[[ -6 -83 -24 -72  45  -9  -7]
 [  4  46 -32  19 -49  56 -20]
 [-27  56   3  48 -47  17  10]]
->
[[ -7  -6 -83 -24 -72  45  -9]
 [-20   4  46 -32  19 -49  56]
 [ 10 -27  56   3  48 -47  17]]

[[  3 -23  86  34 -49 -11  10   3  19  41]
 [  3  -6   6   2  13  -2   0  -5   0  -4]
 [  2  -1   7  -2   8  12 -16   4  20   7]
 [-13 -13  32  49 -40  23  34   8 -22 -27]
 [-18   8 -59  51  -2 -61 -27 -61  21  38]
 [-11  -3 -12   3  -3   2 -12  -4  -4 -17]]
->
[[ 41   3 -23  86  34 -49 -11  10   3  19]
 [ -4   3  -6   6   2  13  -2   0  -5   0]
 [  7   2  -1   7  -2   8  12 -16   4  20]
 [-27 -13 -13  32  49 -40  23  34   8 -22]
 [ 38 -18   8 -59  51  -2 -61 -27 -61  21]
 [-17 -11  -3 -12   3  -3   2 -12  -4  -4]]

[[-28 -13 -13 -44]
 [  4 -63 -63 -15]
 [  3 -73 -73 -13]
 [ -3 -47 -47 -18]
 [-11 -42 -42  27]
 [-13 -33 -33  -8]]
->
[[-44 -28 -13 -13]
 [-15   4 -63 -63]
 [-13   3 -73 -73]
 [-18  -3 -47 -47]
 [ 27 -11 -42 -42]
 [ -8 -13 -33 -33]]

[[ 13 -29  73 -12 -85 -70 -27 -48  15 -19  55  24]
 [ 15 -73  26 -17  56 -41   7  45  30  16 -36  44]
 [  0  -9  -2   5   3  -1  -3  -4 -16   2   4  -6]
 [ -3  -2   3   1  -1   2   5  -4  14  12  -2 -12]]
->
[[ 24  13 -29  73 -12 -85 -70 -27 -48  15 -19  55]
 [ 44  15 -73  26 -17  56 -41   7  45  30  16 -36]
 [ -6   0  -9  -2   5   3  -1  -3  -4 -16   2   4]
 [-12  -3  -2   3   1  -1   2   5  -4  14  12  -2]]

[[-44 -37]
 [ 58  -1]
 [ 42  90]
 [-14 -80]
 [ 30  34]]
->
[[-37 -44]
 [ -1  58]
 [ 90  42]
 [-80 -14]
 [ 34  30]]

[[ 1 -2  0  1  0 -2  0 -3]
 [-1  1  0 -1 93  1  2  0]
 [ 0  1  1 -2 -1  2 -1 -1]]
->
[[-3  1 -2  0  1  0 -2  0]
 [ 0 -1  1  0 -1 93  1  2]
 [-1  0  1  1 -2 -1  2 -1]]
---
[[90 19]
 [35  8]
 [22 -8]]
->
[19 35]

[[ 63 -11]
 [-36  51]
 [ 90  48]]
->
[-11 -36]

[[  8 -18  35 -72]
 [ -2  24  33 -87]
 [-45 -19  11 -52]
 [ -2   6 -13  -2]]
->
[-72  33 -19  -2]

[[  9   2 -19 -68]
 [  1  40  26  77]
 [  0  -8 -39  70]]
->
[-68  26  -8]

[[ 40 -28 -40  -5]
 [-79  10  10  -6]
 [-49 -43 -28   0]]
->
[ -5  10 -43]

[[ 91  27  13]
 [ -3  49 -36]
 [ 31 -62 -18]
 [-25 -18 -92]]
->
[13 49 31]

[[ 67 -12  16  -7]
 [ 89 -19   6 -61]
 [ 92 -41   0  -6]
 [ 94 -31  23 -67]
 [ 85 -38 -17  -1]]
->
[ -7   6 -41  94]

[[ 79  40 -66]
 [ -7   2 -50]
 [ 25  38 -41]]
->
[-66   2  25]

[[-38 -64  43]
 [  6  76  11]
 [-17  50   6]
 [ 44 -63 -78]]
->
[ 43  76 -17]
